Row, then item:
 478   664   931  -660  -130  -211   -50  -334  -268   340   308   241  -369   171    77   359   -92  -473   377   156
item: δ/τ/π
 107   480  1015  -220  -277  -454  -128   -86   -48   343   -83   -77  -755   467   126   491  -238  -481   202   122
item: δ/σ/τ
 -37    82  -548   310   753  -410   -79  -115   194   648   426   153   463   594   369  -213  -516   525   120    78
item: σ/ζ/ε
 156   126   634  -359  -345  -392   147  -262    94   479  -151    92  -595   355   -41   165  -123  -800   234   479
item: δ/δ/τ
 539   394  -228   387   238  -200   -47  -158  -198   350   696   116   395   487   661   106  -381   334   791  -149
item: σ/τ/ε
  90   254  -481    50   812  -543  -200   -94   254   751   288   164   589   374    24  -139  -539   546    82   224
item: σ/ζ/π
-536  -459   -30   174   293   591   106  -473   453  -363  -743   348  -762   160  -297  -298  -139  -385   148     2
item: τ/ζ/τ
-205  -405   430   606  -153   662   167    98   363  -458  -547   112  -898   124    -8   417  -271  -117   299   -64
item: τ/σ/τ
-164   449   547   264   187   423    85  -189  -472  -115   -75   -87   913  -519  -380   -97   454   576  -490   136
item: ε/π/δ
-469  -410   -16   368  -134   274  -235   884   -50  -578   147  -612  -289  -166   223   712    14   126  -114  -392
item: π/σ
-268  -901    29   105  -245   379   182     3   395  -153  -883   652  -210   167  -229   100   -98  -436   211    23
item: τ/δ/ζ
-759  -609  -350  -183   356   326  -251   434   -77  -672   314  -443   -79  -144  -267  -293   312    31  -226  -252
item: π/ζ/σ
  39  -377   352   412  -166   913   223  -271    70  -537  -177   453  -557  -182   178   140    66  -346   678  -356
item: τ/τ/ε
-258  -610   174   753  -169   482    80   238   405  -450  -623   143  -629  -111   154   364  -199  -220   117  -434
item: τ/σ/ε
-829   -57   -51   523   496   561   -67    20   139  -220    55   223   328  -518  -632  -314   483   866   -47   177
item: ε/ζ/ε
-227  -386   348   601  -150   644    40    34   385  -567  -669     7  -914   101    13   368  -307  -260   294  -112
item: τ/σ/τ
-203   573   440   280    90   639   116  -389  -403  -285   102  -239   683  -547     1   -27   390   834  -249   240
item: ε/π/τ
 489   516  1057  -325  -221  -206    22  -561  -305   313    29     1  -363   376   -86   227    -4  -706   373    18
item: δ/τ/δ
-405  -963     5    47   119   682   257  -109   344  -651  -246   192  -383   131   -31  -704    37  -504  -136  -447
item: τ/ε/σ
-502  -794  -149    61  -515   199   304   858    38  -373  -208  -242   -23  -420  -417   284   184  -855   -92    53
item: π/δ/δ
 -20  -255   213    28  1148   515  -626   -84   239  -673  -388  -426   -30   176   497   349    25    36  -200    93
item: root
-524  -492    39   147   255   621    -7  -220   506  -250  -840   441  -514    61  -588  -291   -69  -557   -20  -138
item: τ/ζ/δ
  21   342   264   453   -30   818    95   -15  -364  -556   309   156   372  -430  -116   283   390   728   534   -87
item: ε/τ/ε
 194   499   741  -860   -97  -557    39  -288  -213   810   -59   241    74   -33   209   -89   -18  -601  -275   123
item: δ/π/π
 -40  -353   -14  -188  -390   670    66   418  -811  -707   261   -31    68   -62    -1   726   521   174   313  -384
item: π/τ/ζ
  45   236  -363   217   804  -591  -103  -183   103   664   264   171   424   718   -30  -216  -487   369    72   183
item: σ/ζ/δ
 -58  -263    -4  -155  -309   578   138   280  -729  -667   189   -53    92  -154     7   723   601   293   308  -399
item: π/τ/ζ

Where do the symbols, taken in turn from left to right, take each start?
Answer with the item's row, about right, then its name.
-512  -879   -13    58   365   544    76  -261   356  -210  -900   481  -345   257  -428  -147   -12  -142   -39  -135
χ: -442  -635     9    92   382   598    34  -282   435  -331  -786   358  -603    81  -474  -345   -18  -434   -12  -115 τ/ζ
-367  -570   152   258  -275   877   247  -276   293  -238  -735   367   -98  -339   445   -75   181  -552  -233  -253
χ: -260  -621   197    51   -18   821    78  -511    50  -409  -757   390    41  -180   164   -37   143  -652  -385  -298 τ/π
  88   -22  -578   269   781  -397  -106  -168   219   687   367   122   589   550   339  -228  -341   504   179    95
χ:   74   180  -380   104   802  -517  -129  -226    66   523   332    25   420   736   303  -215  -476   488   258   165 σ/ζ
-484  -378  -280  -212  -290   508  -248   458  -516  -396   442  -402   497  -374   396  -186   405  -259  -516  -400
χ: -523  -351  -131  -224  -155   567  -107   394  -359  -256   296  -407   641  -522   339   120   399  -203  -600  -340 π/π
 -36   222    25    50  -251   901   125   161  -420  -700   691  -216  -434  -206   116   546   268  -134   454    33
χ:   44  -151     7   -56  -177   820    67   322  -523  -747   568  -223   -62  -340   152   568   411   -41   268  -359 π/τ
 311   402  -915  -356  -239  -487  -301  -351   199  -240  -119  -389  -163  -679   106  -101   232   205  -634   120
σ:  318   421  -687   137  -387  -690  -313   200   344  -185  -319  -639  -448  -561    99   343   -44   485  -431  -142 ζ/σ
 397   112  -335   -11   413  -444    22  -188  -278   776   110   -34   941   724   592    -2  -293   471   -67    94
χ:  374   261  -320   126   310  -305   -52  -304  -261   753   333    38   826   561   768  -146  -345   202   -16   -23 σ/π
 620   623  -807  -148  -706  -151  -187  -350    59  -326   379  -185  -164  -820   238   188   301   384    30  -131
χ:  815   784  -612  -283  -469  -270  -254  -420   -75  -501   246  -197  -332  -657    61   164   271   386    44  -167 ζ/τ
 122   148   691  -479  -336  -440    50  -274    56   478   -99    97  -554   313   -28   150  -166  -797   318   534
χ:   174   -105    849   -527   -254   -505    -44   -191     32    567   -316    228   -458    389     -1    232    -73  -1014    270    389 δ/δ
-597  -939  -416  -391   -77   265   377   585  -163  -251   178  -273   393    33   -47  -226   515    65  -468  -282
χ: -463  -760  -416  -313   -92   420   369   717   -35  -389   711  -320   190  -193   135  -272   342  -136  -473  -207 π/ε
  30   334   442   357    39   632  -188     5  -504  -681   216   -30   211  -287  -253   -49   284   670   616  -190
χ:  125   439   524   330   121   718     9   -61  -451  -629   241    60   306  -216  -385   278   362   712   426    25 ε/τ
 240   444   997  -137  -288  -392  -181   -84   -54   293   -61  -200  -846   409   187   456  -242  -502   239   123
χ:  154   209  1085  -184  -118  -552  -260   -49    38   492  -110  -133  -614   387    62   472  -155  -581   258   -47 δ/σ
-263  -622   314   542   -20   621    -9   143   354  -467  -762   150  -556    17    41   449  -253  -186   134  -340
ζ: -309  -670   197   560   -17   478     3   142   176  -324  -835   217  -617   297   -90   590  -168   -94    83  -393 τ/σ/ζ
τ/π
σ: -379  -654   232    -5   -27   776     3  -337    36  -546  -766   332   -68   -35   145  -343   164  -670  -231  -447 τ/π/σ
 291   318  -315   118   434  -388  -211   -27  -235   538   334    31   805   670   632  -280  -321   245   -10   -15
χ τ:  375   519  -214   181   301  -237  -110  -410  -154   666   491   -50   679   579   776  -149  -429   279    11   157 σ/π/τ
-238  -389   408    54  -208  1034   230  -703   240  -382  -659   345  -408   -86   397    21    74  -666  -189   -51
χ ε χ π: -383  -538    74  -128    49   713   309     0   243   -43  -667   702   161  -518    97    58    42  -591  -384  -189 τ/π/π
-358  -368   -87   466  -281   277  -101   981     9  -472   103  -450  -202  -335   352   602    60    76   -35  -497
χ: -295  -392  -142   438  -126   252  -185   953   -62  -609   133  -741  -376  -240   144   723   -68    61  -143  -346 π/σ
-463  -511  -373  -147    69   638   -35   880  -107  -635   353  -547   114  -323   160   318   302   -71  -288  -244
χ:  -48  -261   141   -62  1262   446  -592  -129   262  -531  -366  -431    -5   309   524   248   163   -35   -83    79 root
 253   224  -999  -433  -263  -586   100    27   422   152   201  -224    83  -647  -163  -461    98   209  -713     7
χ τ χ:   232    130  -1038   -389   -349   -439    115    -79    287    -59    241   -396   -146   -414     -7   -577    272    238   -691     48 ζ/ε
  30   250   773  -603    61  -426  -203  -575    24   600  -222   130  -415   445  -299  -270   -29  -640  -155   246
χ ε: -263   169   598  -650   122  -499  -218  -538   109   708   -17   235  -512   377   -72  -140     3  -719    46   255 δ/ζ/ε
σ/π/τ
χ σ:  359   287  -397   126   487  -375  -238  -119  -273   619   439    59   802   696   744  -265  -427   375   -21   -63 σ/π/σ
-222   433   416   201    82   659   -20  -154  -469  -102  -139  -122   981  -477  -440   -88   337   633  -461    25
χ: -303   322   262   238   298   621    51   -75  -438  -187   -38   -48   949  -491  -167  -102   508   742  -401   112 ε/π
-127    -4   208   392     7   477   586    91    18  -384   248  -200   669  -297  -651  -696   500   509  -315  -116
χ τ χ: -332  -161    51   271   225   512   494   298   -20  -424   310  -192   557  -244  -480  -486   503   782  -403     7 ε/ε
-384  -509   211    -3    12   759   274   -76   117   -71  -718   810   165  -488   143    74    40  -507  -532  -141
χ π: -344  -525   200   -41   155   807   335  -166   209  -119  -621   616   154  -437   -32   -99    88  -601  -351  -188 τ/π/π
 109  -447   393    89  -113   863   152  -437  -200  -555  -697   575  -435   165  -257   389    59   -84   480  -288
χ π:  235  -174   481   259     4   936   331  -165    98  -511  -260   737  -533  -328  -243   247   -37  -250   551  -344 τ/τ/π
-491  -592  -613  -314    49   319   537   802    31  -244   530  -179   194  -532   -90  -338   231   -18  -601  -164
χ: -459  -755  -413  -268    18   396   322   636   -32  -427   616  -336   203  -155   172  -360   388  -241  -525  -172 π/ε
-400  -742   178   233  -109   772   528  -240   538  -531  -161   194  -585   115   -10  -526   -15  -464   -27  -129
χ: -376  -956    36    99    65   631   342  -167   490  -536  -300   304  -269    87   -35  -389    86  -466  -203  -270 τ/ε
ε/τ/ε
χ:  239   512   579   380   170   704    -4    52  -485  -685   216    48   279  -298  -329   243   382   689   497   -63 ε/τ
δ/σ
τ χ σ:   45   299  1129  -266  -110  -596  -310    27  -127   214   -28  -227  -709   471   103   228  -155  -687   340  -260 δ/σ/σ
 300     7  -349    76   657  -448   248   245    93   695   690    92   575   395   348  -305  -389   401   -62    93
χ:  341  -108  -411   142   554  -498   208   134    49   513   689    12   588   702   484  -396  -364   327   124   -16 σ/ε
  75   349   436   431    92   584  -126    58  -576  -752   264   -69   323  -167  -329   -23   396   744   532  -220
χ π:  300   636   464   218   251   663   173    87  -419  -273   171   218   469  -469  -520   264   334   698   401   -43 ε/τ/π
-132  -576   167   237  -244   596   206   -69   425  -332  -690   331  -718    10  -166   -44  -204  -568   278   322
χ ε χ: -261  -800    91   265  -182   540   173    32   401  -380  -777   446  -560    73  -215    -6  -115  -739   185   -22 τ/δ
-527  -566  -243  -152    -8   588   -40   732  -273  -611   240  -544    77  -411    83   319   304  -167  -241  -181
τ π χ π:  144    46   -93  -196  -104   622   105   693  -466  -580   697   -64     3  -747   -63   562   286   185   347  -279 π/τ/π
 126     7   626  -439  -392  -541     3   -13   -46   692   -83   228  -502   191    23   230  -122  -978   328   403
χ χ τ δ:  488   608  1042  -429  -343  -180     8  -501  -328   189   -36    66  -518   373   -28   217    16  -768   372   -38 δ/τ/δ
-894  -776  -520  -213   376   227  -162   412  -235  -257  -200   -87   324    16  -443   200   440   221  -463   -45
χ σ: -834  -586  -433  -117   363   527  -348   581   -48  -760   182  -584   -68  -205  -296  -269   367    41  -266  -236 π/ζ/σ
 832   938  -417  -151  -618  -203  -145  -583   -25  -425    94  -233  -331  -609  -125    55   166   200  -165  -120
χ χ:  382   454  -971  -403  -326  -491  -312  -353   196  -223  -159  -397  -156  -637    32   -68   195   197  -627    45 ζ
 592   272  -116   145   332  -339   -89  -249  -385   412   309   164   539   797   335   355  -255   540   617   -68
χ π:  619   472  -144   168   570  -178    25   -50  -218   502   665   309   423   276   417   184  -490   491   555    -9 σ/τ/π
 125   473  -955  -473  -404  -441  -361  -433  -198  -127    53  -341   307  -622   207  -319   192   128  -609  -131
χ π χ π:  300   446  -753  -512  -252  -468   -83  -265   -95   402   -66  -215   238  -759   108  -114    91   188  -736    96 ζ/π/π
σ/π/τ
χ δ χ π:  357   522  -364   140   440  -442   -35    23  -186   802   444   144   846   299   368   -19  -514   379  -126    -3 σ/π/π
 258   602   470   382   197   603   170   197  -372  -468   267   186   259  -602  -394   265   368   757   395   -35
χ δ χ:  212   495   464   338   103   764    44   -16  -467  -651   244   105   317  -356  -358   303   366   717   517  -110 ε/τ
 -85  -268   -91  -151  -247   718   101   406  -698  -736   168   -90    36  -138    69   706   598   290   399  -315
χ:   80    10     1   -50  -112   774    68   399  -496  -721   606  -240    11  -241    64   508   369    36   437  -368 π/τ
-446  -387  -209   419  -244   313  -112   916   -25  -402   225  -452  -217  -437   333   623   181    67   -55  -474
χ ε χ: -384  -272   -12   462  -169   264  -131   997   -45  -617    43  -618  -195  -318   122   683   147    73   -47  -357 π/σ
-179   340   356    22   224   504    84    44  -328    27    75    83  1065  -747  -310   -77   228   678  -307   129
χ σ χ τ: -209   636   357   265   -38   748    37  -286  -398  -237   131  -177   770  -457  -187   -67   448   816  -215   372 ε/π/τ
 223   -49  -938  -372  -694  -757   -47  -133   135    77  -677    -5    -7  -312  -334   -71   263   147  -335   318
χ σ χ:   345    144  -1009   -191   -642   -656   -139    -61    334    -22   -336   -172   -231   -602   -174    -15    -27    -57   -235    330 ζ/δ
  16   254   516   383   230   794   -72    58  -558  -756   272    14   203  -155  -292    35   401   733   530  -207
χ δ:  188   578   772   463    42   728    65   -59  -349  -609    78    12   302  -195  -411   256   352   540   433   -62 ε/τ/δ
 378   536  1058  -548  -157  -103  -115  -433  -357   156   172   192  -573   273   186   171   101  -591   438     2
ε χ:  495   564   923  -443  -113  -130   -74  -459  -208   216   128   183  -436   438   188   270    92  -631   484    21 δ/τ
 306   465  -760   242  -411  -605  -339   116   369  -181  -312  -456  -394  -530    35   364   -75   446  -424  -232
χ ε:  235   107  -997  -386  -273  -505    96  -121   362   -60   231  -368   -12  -474     9  -581   221   202  -612  -107 ζ/ε
-252  -430   267   135  -359   704   208  -483   168  -249  -731   376  -152   -75    40  -125    50  -794  -432  -265
χ ε χ τ: -217  -302   338   182  -323   972   246  -709   157  -376  -717   224  -281  -140   287    39    -3  -604  -286   -13 τ/π/τ
-446  -351   -44   445  -153   270  -281   981   -74  -753   166  -625  -205  -115   182   328    52   101   -53  -482
χ τ χ δ: -350  -142     8   526  -288   243   -83   963     7  -569   179  -697  -385  -126     3   708    50  -161   -88  -455 π/σ/δ
  58   217   771  -431  -390  -473    50  -262    40   430  -109   245  -603   337   -28    66  -196  -860   336   505
χ:  131   -44   745  -425  -307  -501  -100   -34    40   582  -243   162  -353   340   -47   174  -137  -814   231   501 δ/δ
 196   344  -711  -523  -300  -511   -27  -417  -209   170  -367  -173   391  -392   186   -44   277   372  -818   -48
χ τ χ:  152   538  -808  -478  -389  -435  -230  -404    16    96   -69  -290   382  -666   169   -97   251   267  -734   160 ζ/π
 287   308  -760  -293  -630  -584   -24  -142   453    60  -431  -117  -229  -627  -367  -183   -18  -200  -261   370
χ:  434    90  -991  -159  -680  -608  -163   -33   304    42  -391  -127  -217  -654  -323   -66    29  -101  -225   568 ζ/δ
 358   438   911  -439  -294  -107   -18  -470  -296   373   280   247  -415   269   307   266   146  -744   374   109
χ:  409   583  1004  -441   -52  -189   -27  -424  -288   150   141   171  -602   395    45   246   -26  -684   418    25 δ/τ
 321   120  -850  -278  -745  -669   -91  -184   351    -8  -424   -98  -279  -674  -453  -165   -67  -288  -317   328
χ σ χ:  319   191  -977  -329  -620  -637  -159   -68   445    18  -358   -96  -208  -633  -344   -36    59  -112  -292   473 ζ/δ
 475   143  -228   357   130  -425     9    52   140   584   288   135   272   690   395   157  -740   211   502   606
χ:  465   -70  -429   267   360  -561   -52   118    38   675   245   231   415   691   461    76  -675   138   500   370 σ/δ
-262  -246   -55   425  -116   325  -211   908   -15  -615    22  -566  -264  -197   160   850     5    34   -76  -435
χ χ σ:  399   138  -258   377   653  -354  -125     7    23   572   456   -29   560   777   569   -34  -545   404   409    73 σ
-423  -309    36   678  -333   462   214   578    30  -100  -228   323   488  -660  -495   214   293   497   451   449
χ ζ: -224  -364   229   291   -88   205    63   281  -162   -60  -605   335   571  -211  -847   255   316   768   256   403 ε/δ/ζ
-254    77   343   596  -186   525   211   324   -22  -340  -104    11    89  -389  -755   203    20   507   478   951
χ: -301  -179   217   484   -26   487   124   567   -14  -425  -256   308   533  -359  -859   218   104   540   417   678 ε/δ
τ/π
χ π δ χ: -401  -575   288   122   -68   892   116  -450     3  -290  -760   560   -98   -66   231   -81   161  -593  -315  -209 τ/π
-472  -315  -384   -96  -366   518   -65   439  -231  -106   390  -197   559  -694   556    82   434  -191  -503  -187
χ ε χ: -558  -384  -404  -341  -196   580   -94   344  -406  -247   283  -445   672  -428   309   155   497  -114  -602  -298 π/π
 309   687  -753  -404  -462  -381  -118  -531    44    65    34  -466    51  -579   324   -56   117   244  -650   226
χ:  196   434  -767  -403  -472  -434  -193  -433   120    90   -67  -298   298  -662   281   -35   369   255  -726    64 ζ/π
 117   153  -577   248   728  -463  -205   -76   166   670   348   138   403   583   360  -221  -420   511   288   147
χ σ:   12   119  -564   120   818  -350  -332  -170  -147   464   316    89   447   771   221  -341  -460   428   177    47 σ/ζ/σ
 -42   -87   456   336  -228   947   172  -462    17  -669  -257   311  -748    52    -4   274     4  -311   567   -65
χ ζ χ:  197  -293   439   293    -7   975   140  -317     7  -672  -381   509  -542    63    -7   283    38  -355   633  -364 τ/τ
  368     82  -1110   -186   -630   -606   -262     34    128   -132   -313   -187   -210   -491   -221   -426     55   -123   -124    235
χ π χ:   402    100  -1008   -265   -628   -604   -161    -70    419     19   -341   -124   -209   -633   -252   -150     33    -86   -193    435 ζ/δ
  70   -37   792  -595  -334  -564  -117   -64   -59   355  -160   148  -421   372   -83   -63  -188  -960   416   425
χ δ χ:   61   -31   733  -579  -322  -415   -43   -80    40   522  -255   293  -422   326  -125   151  -129  -871   260   430 δ/δ
-288  -145  -164   389    27   235  -103  1135   -17  -358   204  -559  -245  -496     2   799    14   221  -237  -406
χ τ χ: -442  -287    12   405  -181   316  -262   889    20  -568   142  -744  -342  -268    65   736   -20   185   -64  -453 π/σ
 445   193  -216   304   221  -418    46    12   115   597   361   113   157   661   404   104  -758   145   578   589
χ ζ:  394  -137  -321   174   246  -670    -6    77    31   663   -36   288   533   821   214   153  -442   366   223   368 σ/δ/ζ
  58  -339   454   184  -194   872   148  -264  -185  -569  -664   494  -413    86  -168   391   170  -115   518  -430
χ χ ε: -288  -893   148   102    33   593   463  -136   456  -470  -402   273  -379    62   -43  -459    72  -545  -147  -299 τ/ε
 217   334  -859   279  -605  -601  -346   115   373  -118  -110  -455  -470  -683   207   403   109   432  -344  -250
χ ζ:  205   221  -594    67  -475  -714  -213    76    90  -104  -700  -491  -227  -282   -82   399   152   717  -531  -347 ζ/σ/ζ
  17   291   809  -652    94  -519  -212  -551   -15   553  -189    -1  -493   487  -406  -132  -127  -764   -55   159
χ: -120   100   796  -722   263  -525  -202  -400    75   552  -217    46  -350   435  -254  -272   -95  -628   -71   293 δ/ζ

The items form a tree of depth 3 with up to 6 children each.
